Below is a small trained network, with its code and all its weights. Each question gives an input and a class and asks what happens when units are switched off, that is, made to give their printed mean instead of their output.

import numpy as np


def w(rows, s, z=0):
    codes = np.array(rows[::2]) - 128.0
    scale = np.full(codes.shape[1], s)
    scale[-1] = z or s
    return codes * scale


def norm(h):
    return h / np.sqrt((h * h).mean(-1, keepdims=True) + 1e-5)


def f(y):
    return y / 2 * (1 + np.tanh(0.7978845608 * (y + 0.044715 * y**3)))


def log_softmax(a):
    a = a - a.max(-1, keepdims=True)
    return a - np.log(np.exp(a).sum(-1, keepdims=True))


def net(x, mask):
    res = np.array(x, float).reshape(1, 6) / 4 @ E
    u = 0
    for l in range(3):
        y = f(norm(res) @ A[l][:, :-1].T + A[l][:, -1])
        res = res + np.where(mask[u : u + 10], y, B[l][:, -1]) @ B[l][:, :-1]
        u += 10
    return log_softmax(norm(res)[-1] @ U[:, :-1].T + U[:, -1])


A, B = {}, {}
E = w([
[134,129,132,133,131,129,135,110,128,119],'x0',
[79,248,70,126,124,154,170,124,115,98],'x1',
[201,140,89,188,177,181,40,147,158,87],'x2',
[136,132,144,139,87,132,132,128,132,109],'x3',
[191,193,215,97,160,134,119,147,102,151],'x4',
[119,125,131,125,130,133,117,132,123,121],'x5',
],0.014)
A[0] = w([
[107,135,177,159,187,111,147,97,118,128,64],'L0N1',
[135,84,31,184,114,132,120,156,148,84,48],'L0N2',
[110,56,81,161,104,88,89,107,180,96,154],'L0N3',
[133,121,92,113,148,128,128,159,105,177,39],'L0N4',
[105,164,114,105,169,178,148,168,181,98,25],'L0N5',
[69,46,200,32,105,65,188,102,56,152,200],'L0N6',
[145,107,126,115,125,144,83,116,166,146,45],'L0N7',
[105,254,49,126,128,243,136,124,124,108,2],'L0N8',
[50,63,34,173,102,92,156,99,125,96,239],'L0N9',
[32,210,120,83,121,130,212,117,102,115,79],'L0N10',
],0.0093,0.0055)
B[0] = w([
[127,114,123,120,116,117,120,150,107,150,125],'L0N1',
[108,122,141,187,163,112,86,95,136,135,191],'L0N2',
[116,123,116,132,119,111,131,103,173,175,203],'L0N3',
[112,95,170,162,130,114,142,128,131,91,118],'L0N4',
[141,143,140,164,89,118,122,141,110,106,142],'L0N5',
[166,127,105,145,121,64,114,122,86,98,236],'L0N6',
[125,137,160,158,149,143,167,146,167,117,131],'L0N7',
[158,126,115,105,124,9,139,118,113,113,226],'L0N8',
[131,115,57,88,101,160,150,173,147,100,252],'L0N9',
[82,136,168,151,133,222,112,123,150,147,196],'L0N10',
],0.015,0.011)
A[1] = w([
[239,145,186,135,150,138,137,166,118,101,118],'L1N1',
[130,144,93,99,134,161,113,131,177,132,96],'L1N2',
[143,132,185,129,153,194,99,103,138,150,86],'L1N3',
[51,83,146,130,87,191,176,120,178,86,49],'L1N4',
[77,128,212,147,132,92,140,78,61,139,69],'L1N5',
[184,64,157,148,148,215,70,138,198,170,2],'L1N6',
[133,68,155,119,95,119,182,158,124,204,87],'L1N7',
[149,49,153,62,99,121,146,139,118,140,103],'L1N8',
[101,144,82,183,116,75,141,110,134,111,13],'L1N9',
[115,187,251,105,138,133,153,136,105,172,46],'L1N10',
],0.011,0.0042)
B[1] = w([
[169,129,117,50,128,129,111,197,54,145,255],'L1N1',
[98,164,184,120,149,96,78,121,68,98,163],'L1N2',
[136,103,8,127,45,128,137,122,104,154,156],'L1N3',
[136,147,162,58,184,137,162,160,102,77,172],'L1N4',
[103,182,157,142,159,130,108,131,155,150,175],'L1N5',
[128,83,152,117,110,197,179,123,123,172,211],'L1N6',
[118,151,123,117,125,79,97,146,112,101,138],'L1N7',
[121,152,72,182,203,117,69,131,143,29,162],'L1N8',
[107,58,74,155,75,162,100,147,72,115,203],'L1N9',
[76,151,125,206,115,124,154,73,186,169,193],'L1N10',
],0.011,0.0071)
A[2] = w([
[115,137,95,141,120,103,137,113,170,57,119],'L2N1',
[19,134,139,155,92,220,178,117,150,167,157],'L2N2',
[130,49,53,213,116,89,139,118,189,115,155],'L2N3',
[50,41,178,157,146,213,142,99,246,129,5],'L2N4',
[86,97,104,56,94,232,190,160,145,131,87],'L2N5',
[99,167,156,157,126,195,140,111,137,195,36],'L2N6',
[150,194,70,138,148,176,132,163,159,89,103],'L2N7',
[199,41,128,92,145,214,124,148,162,166,40],'L2N8',
[33,145,167,66,105,180,207,152,93,155,73],'L2N9',
[149,201,210,161,139,80,133,112,95,140,150],'L2N10',
],0.012,0.0034)
B[2] = w([
[144,67,123,137,105,117,118,160,152,116,185],'L2N1',
[77,189,188,82,217,252,160,84,150,144,177],'L2N2',
[44,129,145,158,69,116,162,15,227,132,254],'L2N3',
[90,217,239,203,243,155,106,34,115,178,170],'L2N4',
[240,141,132,86,144,137,75,214,56,134,184],'L2N5',
[109,68,100,222,45,170,60,107,197,194,148],'L2N6',
[135,111,151,114,137,17,148,125,104,96,165],'L2N7',
[111,123,147,185,111,229,169,178,139,174,185],'L2N8',
[80,135,180,101,134,153,198,137,179,95,161],'L2N9',
[223,155,168,139,227,92,52,97,85,177,193],'L2N10',
],0.011,0.013)
U = w([
[93,56,48,151,55,42,115,85,185,71,219],'0',
[78,163,214,186,156,191,121,46,198,217,196],'1',
[221,172,167,115,155,14,68,132,54,161,159],'2',
[191,53,148,135,113,224,108,208,94,204,2],'3',
[82,143,138,6,127,192,172,174,125,75,5],'4',
],0.016,0.0024)

Each question gives the input, the list of numbers given to net, and the class t.
The units are the neurons (one row each of A and B). Each row of codes is followed by its name. A weight is (code - 128) times the scale printed after its matrix; where a second scale follows, it is the last column's (A, B and U).
mask holds one flag per neuron, layer by layer. A switched-off neuron (its flag False) gives its mean, the last column of its row in B, instead of its output. The means were averaged over made-up inputs and are rounded, as every weight is.
A unit's drop is (log p(t) with every unit on - log p(t) with that unit switched off) / (log p(t) with every unit on - log p(t) with every unit switched off).
unit that matters most: the unit with the biggest drop
top k neurons: the k neurons with the biggest drops, biggest first
k most important neurons of layer l: the k neurons of layer l with the biggest drops, biggest first
drop of u: that unit's drop, to one decimal
input [4,5,-1,1,-5,-4], class 4: unit that matters most : L0N10
input [2,2,4,3,1,5], class 2: top 2 neurons : (L0N9; L0N3)
input [7,-2,2,8,-6,-4], class 1: top 2 neurons : (L0N8; L0N6)
input [6,-3,2,2,6,6], class 3: top 2 neurons : (L0N8; L1N1)
input [-6,6,-8,4,0,-1], class 4: top 3 neurons : (L1N4; L0N6; L0N10)
input [-8,7,-7,-3,0,-7], class 4: 2 most important neurons of layer 0 : (L0N10; L0N2)
input [4,-1,2,-1,-5,-5], class 1: top 3 neurons : (L0N8; L0N6; L0N2)
input [-7,2,0,4,-2,3], class 4: top 3 neurons : (L0N6; L0N10; L0N9)
input [3,-1,1,-1,3,0], class 3: top 3 neurons : (L0N8; L1N1; L0N6)
input [5,5,-1,-6,-8,1], class 4: top 3 neurons : (L0N9; L0N10; L0N6)
input [4,-3,2,-4,-7,6], class 1: top 2 neurons : (L0N8; L0N6)
input [0,5,1,-4,0,-2], class 0: top 2 neurons : (L0N8; L1N9)
input [6,-7,5,7,1,8], class 3: top 4 neurons : (L1N1; L0N2; L1N10; L0N10)
input [-5,-4,2,-1,4,1], class 3: unit that matters most : L0N8
input [0,3,-8,3,-7,-1], class 4: drop of L0N10 : 0.4
input [3,-2,8,-1,6,4], class 3: drop of L1N9 : 0.0
input [-7,-1,0,-1,4,1], class 2: drop of L0N10 : 4.5
input [-8,8,3,5,-2,-7], class 0: drop of L0N8 : 5.8
